Here is a tiny trained network, its code and every weight. The questions are about switching its units off for an input and a class, where a switched-off unit gives its printed mean instead of its output.

import numpy as np


def w(rows, s, z=0):
    codes = np.array(rows[::2]) - 128.0
    scale = np.full(codes.shape[1], s)
    scale[-1] = z or s
    return codes * scale


def f(y):
    return np.maximum(y, 0)


def log_softmax(a):
    a = a - a.max(-1, keepdims=True)
    return a - np.log(np.exp(a).sum(-1, keepdims=True))


def net(x, mask):
    res = np.array(x, float).reshape(1, 8) / 4 @ E
    y = f(res @ A[0][:, :-1].T + A[0][:, -1])
    res = res + np.where(mask, y, B[0][:, -1]) @ B[0][:, :-1]
    return log_softmax(res[-1] @ U[:, :-1].T + U[:, -1])


A, B = {}, {}
E = w([
[194,140,106,219,118,132,243],'x0',
[196,136,43,168,87,90,80],'x1',
[146,135,145,184,203,81,48],'x2',
[113,10,117,120,117,130,116],'x3',
[94,199,143,186,63,187,107],'x4',
[21,150,51,166,175,154,112],'x5',
[179,129,89,23,161,156,106],'x6',
[118,99,67,105,150,171,90],'x7',
],0.011)
A[0] = w([
[99,59,88,146,83,90,142,26],'N1',
[151,132,151,106,122,90,152,66],'N2',
[100,171,153,123,72,181,64,119],'N3',
[146,130,149,174,78,144,130,39],'N4',
[151,105,120,71,134,116,90,3],'N5',
[66,136,88,102,115,181,148,72],'N6',
[153,176,155,135,185,133,121,92],'N7',
[143,141,226,93,99,144,156,140],'N8',
[80,150,147,250,128,91,80,111],'N9',
[190,131,105,215,76,159,169,134],'N10',
[155,83,147,90,112,106,73,80],'N11',
[114,195,136,136,76,110,116,122],'N12',
],0.016,0.0032)
B[0] = w([
[107,67,106,50,94,105,62,184],'N1',
[76,130,143,97,133,141,160,168],'N2',
[162,135,56,68,49,143,85,203],'N3',
[187,122,98,156,158,125,107,177],'N4',
[148,179,155,152,178,224,104,180],'N5',
[80,128,132,40,214,126,125,202],'N6',
[102,99,142,108,44,117,134,169],'N7',
[22,145,180,104,119,23,156,220],'N8',
[134,211,208,255,219,124,202,245],'N9',
[208,126,149,181,135,145,156,249],'N10',
[131,115,80,60,190,202,85,191],'N11',
[193,48,82,141,100,158,110,187],'N12',
],0.0091,0.018)
U = w([
[153,143,184,209,178,55,179,89],'0',
[254,89,94,154,52,184,141,238],'1',
[122,151,145,121,225,254,147,2],'2',
[42,79,118,48,70,88,119,185],'3',
],0.0086,0.00079)

Each question gives the input, the list of numbers given to net, and the class t.
The units are the neurons (one row each of A and B). Each row of codes is followed by its name. A weight is (code - 128) times the scale printed after its matrix; where a second scale follows, it is the last column's (A, B and U).
mask holds one flag per neuron, in row order. A switched-off neuron (its flag False) gives its mean, the last column of its row in B, instead of its output. The means were averaged over made-up inputs and are rounded, as every weight is.
A unit's drop is (log p(t) with every unit on - log p(t) with that unit switched off) / (log p(t) with every unit on - log p(t) with every unit switched off).
The circuit of an input: a set's keep is (log p(t) with only the set's units on - log p(t) with every unit switched off) / (log p(t) with every unit on - log p(t) with every unit switched off). Starting from all 12 units, units are removed one at a time, each time the one whose removal leaves the highest keep (on an exact tie, the one counted first), for as long as the keep stays at least 0.8.
circuit, biggest first: the units of the circuit, biggest drop first
top k neurons: the k neurons with the biggest drops, biggest first
drop of u: that unit's drop, to one decimal
input [6,-3,-8,-5,1,-6,-6,8], class 0: top 2 neurons : (N8, N3)
input [-7,-2,5,7,-1,-4,-8,4], class 2: circuit, biggest first : (N11)
input [-4,-7,8,7,7,4,-7,4], class 0: top 2 neurons : (N9, N11)
input [7,5,-1,6,-4,7,1,1], class 1: top 3 neurons : (N8, N10, N9)
input [3,-4,-3,8,-8,0,-1,1], class 3: top 2 neurons : (N1, N9)
input [2,-5,6,-2,7,-7,4,-1], class 3: circuit, biggest first : (N8, N9)
input [-5,6,4,8,-7,3,-1,-4], class 2: top 2 neurons : (N5, N11)
input [-8,3,5,8,8,5,-5,-3], class 0: top 2 neurons : (N9, N5)
input [7,-3,-5,2,2,7,-6,3], class 0: top 4 neurons : (N11, N9, N10, N5)
input [6,-3,6,5,5,5,6,0], class 0: top 3 neurons : (N11, N5, N3)
input [-4,8,-7,4,5,8,-6,-1], class 1: top 4 neurons : (N3, N12, N1, N8)
input [5,-7,3,7,7,2,-4,4], class 0: top 3 neurons : (N9, N11, N5)
input [-6,1,6,6,6,7,1,-5], class 0: top 2 neurons : (N9, N5)
input [-6,-8,-3,-3,3,-8,5,3], class 3: circuit, biggest first : (N8)
input [-4,8,8,-8,8,6,7,-3], class 1: top 2 neurons : (N3, N12)
input [3,4,-5,4,6,7,-4,0], class 0: top 3 neurons : (N9, N11, N10)
input [5,2,5,2,-7,0,3,-4], class 1: top 2 neurons : (N9, N8)
input [-5,4,8,-4,-6,-8,5,-2], class 2: drop of N5 : 0.3
input [-4,-3,8,-5,2,4,-8,7], class 0: drop of N4 : 0.0
input [-6,-4,-6,-8,-8,8,2,-7], class 3: circuit, biggest first : (N9)
input [-3,1,6,-8,4,5,5,-6], class 1: drop of N12 : 0.5
input [0,-4,-8,4,5,7,0,6], class 3: drop of N9 : 0.1
